Below are the code and all the weights of a small trained network. Each question names an input and a target symbol and asks about switching units off, where a switched-off unit gives its printed mean instead of its output.

import numpy as np


def w(rows, s, z=0):
    codes = np.array(rows[::2]) - 128.0
    scale = np.full(codes.shape[1], s)
    scale[-1] = z or s
    return codes * scale


def f(y):
    return y / 2 * (1 + np.tanh(0.7978845608 * (y + 0.044715 * y**3)))


def softmax(a):
    e = np.exp(a - a.max(-1, keepdims=True))
    return e / e.sum(-1, keepdims=True)


def log_softmax(a):
    a = a - a.max(-1, keepdims=True)
    return a - np.log(np.exp(a).sum(-1, keepdims=True))


def net(x, mask):
    ids = ['αβδεηθλξστω'.index(c) for c in x.split()]
    T = len(ids)
    res = E[ids] + P[:T]
    r = res
    for j in range(2):
        rows = slice(2 * j, 2 * j + 2)
        q, k, v = (r @ M[0][rows].T for M in (Q, K, V))
        z = softmax(np.where(np.tri(T) > 0, q @ k.T / 2**0.5, -1e9)) @ v
        o = O[0][rows]
        res = res + np.where(mask[j], z, o[:, -1]) @ o[:, :-1]
    y = f(res @ A[0][:, :-1].T + A[0][:, -1])
    res = res + np.where(mask[2:10], y, B[0][:, -1]) @ B[0][:, :-1]
    return log_softmax(res[-1] @ U[:, :-1].T + U[:, -1])


Q, K, V, O, A, B = {}, {}, {}, {}, {}, {}
E = w([
[133,211,129,78],'α',
[148,126,69,73],'β',
[136,51,53,85],'δ',
[154,143,95,128],'ε',
[145,169,163,90],'η',
[145,154,141,73],'θ',
[144,124,24,62],'λ',
[47,238,2,157],'ξ',
[137,117,166,91],'σ',
[160,138,53,133],'τ',
[167,118,104,179],'ω',
],0.02)
P = w([
[214,153,2,170],'0',
[157,131,127,113],'1',
[136,121,125,101],'2',
[131,121,115,99],'3',
[124,116,115,100],'4',
[122,112,116,105],'5',
[120,108,116,107],'6',
],0.014)
Q[0] = w([
[51,162,62,170],'head 1',
[97,123,198,69],'head 1',
[195,2,165,25],'head 2',
[6,140,95,107],'head 2',
],0.02)
K[0] = w([
[62,155,117,130],'head 1',
[168,140,149,98],'head 1',
[4,155,111,151],'head 2',
[137,90,178,101],'head 2',
],0.027)
V[0] = w([
[168,254,151,101],'head 1',
[210,90,140,101],'head 1',
[23,91,129,160],'head 2',
[177,112,146,65],'head 2',
],0.013)
O[0] = w([
[183,127,157,254,164],'head 1',
[184,147,198,85,173],'head 1',
[93,122,112,226,1],'head 2',
[181,112,84,86,167],'head 2',
],0.0093,0.0092)
A[0] = w([
[5,57,135,104,99],'neuron 1',
[168,98,84,110,46],'neuron 2',
[73,45,162,136,99],'neuron 3',
[52,129,182,72,128],'neuron 4',
[94,181,137,112,148],'neuron 5',
[149,43,110,114,255],'neuron 6',
[172,67,108,163,33],'neuron 7',
[65,216,173,74,84],'neuron 8',
],0.017,0.0068)
B[0] = w([
[76,163,123,37,153],'neuron 1',
[110,98,180,177,227],'neuron 2',
[226,97,220,127,137],'neuron 3',
[96,142,135,76,152],'neuron 4',
[149,157,126,138,134],'neuron 5',
[175,169,122,162,254],'neuron 6',
[110,28,86,126,137],'neuron 7',
[181,82,131,255,149],'neuron 8',
],0.021,0.016)
U = w([
[254,99,76,122,137],'α',
[156,211,88,109,255],'β',
[160,148,84,44,174],'δ',
[81,102,127,145,178],'ε',
[95,175,149,195,11],'η',
[87,149,156,172,94],'θ',
[153,92,38,73,134],'λ',
[144,195,11,138,67],'ξ',
[109,92,205,121,49],'σ',
[160,90,37,120,80],'τ',
[145,38,124,110,51],'ω',
],0.0095,0.0085)

Each question gives the input, a string of symbols that net reads in full, and the target symbol t.
The units are the heads (2 rows each of Q, K, V and O) and the neurons (one row each of A and B). Each row of codes is followed by its name. A weight is (code - 128) times the scale printed after its matrix; where a second scale follows, it is the last column's (O, A, B and U).
mask holds one flag per unit, heads first, then neurons. A switched-off unit (its flag False) gives its mean, the last column of its rows in O or B, instead of its output. The means were averaged over made-up inputs and are rounded, as every weight is.
A unit's drop is (log p(t) with every unit on - log p(t) with that unit switched off) / (log p(t) with every unit on - log p(t) with every unit switched off).
The circuit of an input: a set's keep is (log p(t) with only the set's units on - log p(t) with every unit switched off) / (log p(t) with every unit on - log p(t) with every unit switched off). Starting from all 10 units, units are removed one at a time, each time the one whose removal leaves the highest keep (on an exact tie, the one counted first), for as long as the keep stays at least 0.8.
units of the circuit, in order: the units of the circuit, biggest drop first
unit that matters most: the unit with the biggest drop
k most important neurons: the k neurons with the biggest drops, biggest first
which heads matter: for each layer, one digit per head in row order, 1 if its drop is at least 0.15 and else 0, layers parted by /
drop of u: that unit's drop, to one decimal
input δ ω η δ ε σ σ, target β: unit that matters most => neuron 2
input δ δ ε ω ω, target β: 3 most important neurons => (neuron 7; neuron 3; neuron 8)
input ξ α β η α σ, target σ: 2 most important neurons => (neuron 6; neuron 3)
input τ β δ ε δ δ α, target α: 2 most important neurons => (neuron 8; neuron 2)
input τ ξ δ τ, target τ: 2 most important neurons => (neuron 7; neuron 2)
input ω δ η σ ξ ω, target ω: 2 most important neurons => (neuron 7; neuron 3)
input δ ω δ τ θ δ, target δ: which heads matter => 10
input ξ θ α α ω, target ω: 3 most important neurons => (neuron 7; neuron 6; neuron 3)
input α σ λ ε δ σ, target β: which heads matter => 00
input β ξ δ, target δ: 2 most important neurons => (neuron 1; neuron 2)
input ω α δ α ε ω, target β: units of the circuit, in order => (head 1; neuron 8)
input ω η λ ξ ε, target ε: 2 most important neurons => (neuron 6; neuron 7)
input β α ξ η τ, target τ: drop of neuron 8 => 0.0
input ε α α θ λ δ δ, target β: unit that matters most => head 1
input β δ ε δ α η, target α: drop of head 1 => 0.1
input η δ σ σ δ, target β: drop of head 1 => 2.6
input τ ε τ θ ξ λ, target λ: drop of head 1 => 0.9
